Below is a small trained network, with its code and all its weights. Each question gives an input and a class and asks what happens when units are switched off, that is, made to give their printed mean instead of their output.

import numpy as np


def w(rows, s, z=0):
    codes = np.array(rows[::2]) - 128.0
    scale = np.full(codes.shape[1], s)
    scale[-1] = z or s
    return codes * scale


def norm(h):
    return h / np.sqrt((h * h).mean(-1, keepdims=True) + 1e-5)


def f(y):
    return np.maximum(y, 0)


def log_softmax(a):
    a = a - a.max(-1, keepdims=True)
    return a - np.log(np.exp(a).sum(-1, keepdims=True))


def net(x, mask):
    res = np.array(x, float).reshape(1, 4) / 4 @ E
    u = 0
    for l in range(2):
        y = f(norm(res) @ A[l][:, :-1].T + A[l][:, -1])
        res = res + np.where(mask[u : u + 8], y, B[l][:, -1]) @ B[l][:, :-1]
        u += 8
    return log_softmax(norm(res)[-1] @ U[:, :-1].T + U[:, -1])


A, B = {}, {}
E = w([
[67,126,96,68,120,3,94],'x0',
[205,213,167,110,65,95,51],'x1',
[157,133,54,171,2,144,136],'x2',
[78,141,73,201,172,204,57],'x3',
],0.0098)
A[0] = w([
[26,103,88,149,150,124,160,63],'0.n1',
[124,121,161,34,209,190,187,78],'0.n2',
[58,84,167,226,144,144,110,2],'0.n3',
[83,187,161,170,213,180,106,43],'0.n4',
[160,201,107,100,208,124,1,96],'0.n5',
[130,205,130,58,236,79,118,151],'0.n6',
[222,153,155,129,60,52,155,23],'0.n7',
[195,132,188,59,76,91,194,21],'0.n8',
],0.0088,0.0033)
B[0] = w([
[109,127,87,43,97,85,139,221],'0.n1',
[146,73,86,180,153,175,148,234],'0.n2',
[255,194,117,86,113,63,133,187],'0.n3',
[148,94,230,135,142,80,80,219],'0.n4',
[100,98,142,98,103,135,113,240],'0.n5',
[72,203,178,214,137,123,134,255],'0.n6',
[197,141,162,6,132,77,60,244],'0.n7',
[208,177,91,73,122,55,127,248],'0.n8',
],0.0096,0.0051)
A[1] = w([
[132,159,139,166,92,178,83,132],'1.n1',
[49,151,55,44,119,83,245,112],'1.n2',
[184,68,107,118,84,47,76,158],'1.n3',
[65,27,74,99,138,115,99,173],'1.n4',
[30,136,97,132,158,137,99,82],'1.n5',
[157,80,202,106,199,184,199,1],'1.n6',
[65,95,110,120,195,170,95,133],'1.n7',
[101,87,116,134,182,141,90,145],'1.n8',
],0.012,0.0057)
B[1] = w([
[67,178,67,168,72,97,196,179],'1.n1',
[2,80,188,130,137,175,62,227],'1.n2',
[228,209,153,108,164,162,161,254],'1.n3',
[142,128,98,84,51,181,206,208],'1.n4',
[206,31,59,135,156,121,131,169],'1.n5',
[160,152,154,240,206,211,243,191],'1.n6',
[213,136,44,122,82,15,113,177],'1.n7',
[169,169,100,127,142,68,47,173],'1.n8',
],0.0095,0.0084)
U = w([
[86,52,107,81,153,59,66,2],'0',
[65,218,251,115,111,36,31,97],'1',
[184,126,219,224,211,192,184,167],'2',
[29,55,93,76,47,210,203,64],'3',
[103,175,59,242,57,187,168,137],'4',
[228,201,94,65,38,79,104,242],'5',
],0.014,0.0068)

Each question gives the input, the list of numbers given to net, and the class t.
The units are the neurons (one row each of A and B). Each row of codes is followed by its name. A weight is (code - 128) times the scale printed after its matrix; where a second scale follows, it is the last column's (A, B and U).
mask holds one flag per neuron, layer by layer. A switched-off neuron (its flag False) gives its mean, the last column of its row in B, instead of its output. The means were averaged over made-up inputs and are rounded, as every weight is.
A unit's drop is (log p(t) with every unit on - log p(t) with that unit switched off) / (log p(t) with every unit on - log p(t) with every unit switched off).
The circuit of an input: a set's keep is (log p(t) with only the set's units on - log p(t) with every unit switched off) / (log p(t) with every unit on - log p(t) with every unit switched off). Starting from the 12 units with the biggest drops (on a tie, the unit counted first), units are removed one at a time, each time the one whose removal leaves the highest keep (on an exact tie, the one counted first), for as long as the keep stays at least 0.8.
circuit, biggest first: the units of the circuit, biggest drop first
unit that matters most: the unit with the biggest drop
top k neurons: the k neurons with the biggest drops, biggest first
top k neurons in layer l: the k neurons of layer l with the biggest drops, biggest first
input [5,-6,-3,-3], class 3: unit that matters most -> 1.n4
input [1,8,-5,-1], class 1: top 2 neurons in layer 1 -> (1.n4, 1.n7)
input [6,-1,-2,7], class 5: top 2 neurons in layer 0 -> (0.n4, 0.n3)
input [-5,5,-7,-4], class 2: circuit, biggest first -> (0.n2, 1.n6)
input [3,-4,-2,-2], class 3: circuit, biggest first -> (1.n4, 1.n2)
input [0,4,4,4], class 4: top 2 neurons -> (1.n1, 0.n8)
input [-4,-6,2,-3], class 3: top 4 neurons in layer 0 -> (0.n4, 0.n6, 0.n1, 0.n7)
input [3,-7,5,8], class 3: circuit, biggest first -> (0.n1, 1.n2)
input [2,-1,-4,1], class 0: top 3 neurons -> (0.n6, 1.n5, 1.n3)
input [3,-7,-6,-8], class 3: top 2 neurons in layer 1 -> (1.n2, 1.n3)
input [-2,1,1,2], class 4: top 2 neurons in layer 1 -> (1.n1, 1.n7)
input [6,2,8,8], class 4: top 2 neurons in layer 1 -> (1.n1, 1.n7)
input [-4,6,5,4], class 4: circuit, biggest first -> (1.n1, 0.n8)
input [2,-4,6,-3], class 3: circuit, biggest first -> (1.n2)
input [-2,-8,-4,7], class 4: top 4 neurons in layer 0 -> (0.n7, 0.n8, 0.n2, 0.n1)
input [-3,-2,2,5], class 5: top 2 neurons -> (0.n6, 1.n2)
input [-1,2,2,3], class 4: circuit, biggest first -> (0.n7, 1.n1)
input [1,-3,-1,1], class 3: top 2 neurons -> (0.n1, 1.n2)
input [2,-6,-3,4], class 0: top 2 neurons -> (0.n1, 1.n2)
input [-7,4,2,5], class 4: circuit, biggest first -> (1.n1)
input [1,-7,2,7], class 3: top 4 neurons in layer 0 -> (0.n1, 0.n7, 0.n2, 0.n3)
input [-1,0,-2,7], class 1: top 4 neurons in layer 0 -> (0.n4, 0.n3, 0.n2, 0.n8)
input [4,-7,-4,8], class 5: top 2 neurons -> (1.n7, 1.n4)
input [1,-7,-6,6], class 5: top 2 neurons -> (1.n7, 0.n1)
input [-3,8,3,7], class 4: top 3 neurons -> (1.n1, 0.n7, 0.n8)
input [-2,2,7,4], class 4: top 2 neurons -> (0.n7, 0.n8)
